Here is a tiny trained network, its code and every weight. The questions are about switching its units off for an input and a target symbol, where a switched-off unit gives its printed mean instead of its output.

import numpy as np


def w(rows, s, z=0):
    codes = np.array(rows[::2]) - 128.0
    scale = np.full(codes.shape[1], s)
    scale[-1] = z or s
    return codes * scale


def f(y):
    return y / 2 * (1 + np.tanh(0.7978845608 * (y + 0.044715 * y**3)))


def softmax(a):
    e = np.exp(a - a.max(-1, keepdims=True))
    return e / e.sum(-1, keepdims=True)


def log_softmax(a):
    a = a - a.max(-1, keepdims=True)
    return a - np.log(np.exp(a).sum(-1, keepdims=True))


def net(x, mask):
    ids = ['αβγδελμπστφψω'.index(c) for c in x.split()]
    T = len(ids)
    res = E[ids] + P[:T]
    r = res
    for j in range(2):
        rows = slice(4 * j, 4 * j + 4)
        q, k, v = (r @ M[0][rows].T for M in (Q, K, V))
        z = softmax(np.where(np.tri(T) > 0, q @ k.T / 4**0.5, -1e9)) @ v
        o = O[0][rows]
        res = res + np.where(mask[j], z, o[:, -1]) @ o[:, :-1]
    y = f(res @ A[0][:, :-1].T + A[0][:, -1])
    res = res + np.where(mask[2:6], y, B[0][:, -1]) @ B[0][:, :-1]
    return log_softmax(res[-1] @ U[:, :-1].T + U[:, -1])


Q, K, V, O, A, B = {}, {}, {}, {}, {}, {}
E = w([
[140,211,199,99,137],'α',
[77,143,108,123,109],'β',
[84,110,184,121,172],'γ',
[69,124,178,145,130],'δ',
[128,187,95,96,104],'ε',
[99,87,111,140,166],'λ',
[76,129,101,118,132],'μ',
[153,245,134,115,66],'π',
[111,151,76,169,84],'σ',
[188,145,95,136,133],'τ',
[228,117,68,173,200],'φ',
[250,221,106,129,192],'ψ',
[152,212,88,164,95],'ω',
],0.017)
P = w([
[165,187,215,150,127],'0',
[109,166,70,117,169],'1',
[175,70,135,130,69],'2',
[104,124,89,220,133],'3',
[141,3,37,79,129],'4',
[69,94,90,189,140],'5',
],0.012)
Q[0] = w([
[153,84,128,122,186],'head 0',
[121,111,65,47,150],'head 0',
[143,125,169,122,118],'head 0',
[165,139,148,141,169],'head 0',
[221,9,138,100,7],'head 1',
[105,218,156,190,223],'head 1',
[84,109,60,68,130],'head 1',
[106,175,100,118,146],'head 1',
],0.011)
K[0] = w([
[144,100,134,100,149],'head 0',
[128,86,151,64,94],'head 0',
[116,114,180,97,143],'head 0',
[116,151,92,103,139],'head 0',
[249,155,43,190,113],'head 1',
[76,111,163,59,163],'head 1',
[109,47,127,134,48],'head 1',
[109,90,97,112,87],'head 1',
],0.013)
V[0] = w([
[138,198,74,101,71],'head 0',
[203,44,189,110,73],'head 0',
[112,149,129,219,137],'head 0',
[145,115,99,49,186],'head 0',
[34,181,81,155,3],'head 1',
[93,63,120,202,106],'head 1',
[124,133,63,207,187],'head 1',
[55,167,146,101,157],'head 1',
],0.014)
O[0] = w([
[148,15,66,138,189,253],'head 0',
[125,108,182,64,4,39],'head 0',
[115,96,248,153,239,203],'head 0',
[93,153,51,221,109,97],'head 0',
[112,95,214,19,246,133],'head 1',
[122,195,254,152,152,63],'head 1',
[174,69,96,216,136,228],'head 1',
[25,196,62,107,69,91],'head 1',
],0.0092,0.0057)
A[0] = w([
[111,156,91,208,125,230],'neuron 0',
[122,132,122,19,73,11],'neuron 1',
[113,148,60,203,201,139],'neuron 2',
[245,229,108,72,148,253],'neuron 3',
],0.011,0.0017)
B[0] = w([
[199,126,130,76,206,195],'neuron 0',
[154,254,75,34,19,136],'neuron 1',
[114,213,99,76,112,254],'neuron 2',
[70,36,71,180,111,157],'neuron 3',
],0.0098,0.021)
U = w([
[98,155,92,143,88,51],'α',
[126,168,124,115,187,162],'β',
[115,182,120,163,94,74],'γ',
[161,161,170,103,127,110],'δ',
[101,121,91,131,113,43],'ε',
[158,171,160,146,150,253],'λ',
[57,190,89,167,211,170],'μ',
[133,88,118,68,105,94],'π',
[187,93,196,86,161,2],'σ',
[143,1,107,170,87,183],'τ',
[205,138,148,172,124,15],'φ',
[121,110,56,175,126,35],'ψ',
[148,62,116,141,174,144],'ω',
],0.0092,0.0045)

Each question gives the input, a string of symbols that net reads in full, and the target symbol t.
The units are the heads (4 rows each of Q, K, V and O) and the neurons (one row each of A and B). Each row of codes is followed by its name. A weight is (code - 128) times the scale printed after its matrix; where a second scale follows, it is the last column's (O, A, B and U).
mask holds one flag per unit, heads first, then neurons. A switched-off unit (its flag False) gives its mean, the last column of its rows in O or B, instead of its output. The means were averaged over made-up inputs and are rounded, as every weight is.
A unit's drop is (log p(t) with every unit on - log p(t) with that unit switched off) / (log p(t) with every unit on - log p(t) with every unit switched off).
The circuit of an input: a set's keep is (log p(t) with only the set's units on - log p(t) with every unit switched off) / (log p(t) with every unit on - log p(t) with every unit switched off). Starting from all 6 units, units are removed one at a time, each time the one whose removal leaves the highest keep (on an exact tie, the one counted first), for as long as the keep stays at least 0.8.
circuit, biggest first: the units of the circuit, biggest drop first
unit that matters most: the unit with the biggest drop
top k neurons: the k neurons with the biggest drops, biggest first
which heads matter: for each layer, one digit per head in row order, 1 if its drop is at least 0.15 and else 0, layers parted by /
input β ω α, target ω: unit that matters most => neuron 2
input π μ β, target π: circuit, biggest first => (head 1; neuron 1)
input γ β γ τ λ, target τ: which heads matter => 11
input τ σ ε, target τ: circuit, biggest first => (neuron 2; head 0)
input τ μ β, target τ: which heads matter => 10
input δ π π, target π: circuit, biggest first => (head 1; neuron 1; neuron 3)
input π π μ, target π: circuit, biggest first => (head 1; neuron 1)
input τ δ μ, target τ: which heads matter => 10
input σ τ π ε μ, target π: which heads matter => 11
input ω π β, target ω: circuit, biggest first => (neuron 2; head 1)
input μ π π τ ω, target ω: circuit, biggest first => (head 1; head 0)
input τ φ β, target φ: top 3 neurons => (neuron 0; neuron 3; neuron 2)
input π β σ ε μ, target σ: which heads matter => 01
input π τ σ, target τ: top 2 neurons => (neuron 2; neuron 0)
input φ σ λ τ σ, target τ: circuit, biggest first => (head 0; neuron 2)
input μ σ μ π λ, target π: unit that matters most => head 0
input π λ σ π τ, target τ: top 2 neurons => (neuron 2; neuron 0)
input π β μ τ π, target τ: which heads matter => 00
input φ π β ψ, target μ: which heads matter => 10
input λ ψ γ π β, target π: which heads matter => 11
input γ σ μ, target σ: unit that matters most => head 1
input τ ω γ π λ, target π: top 2 neurons => (neuron 1; neuron 2)
input τ π τ τ α, target τ: circuit, biggest first => (neuron 2; head 0)
input π μ τ ψ, target μ: which heads matter => 00
input π π π σ ε, target σ: which heads matter => 01
input ψ π π, target ψ: which heads matter => 01
input τ ω π, target ω: circuit, biggest first => (head 0; head 1)
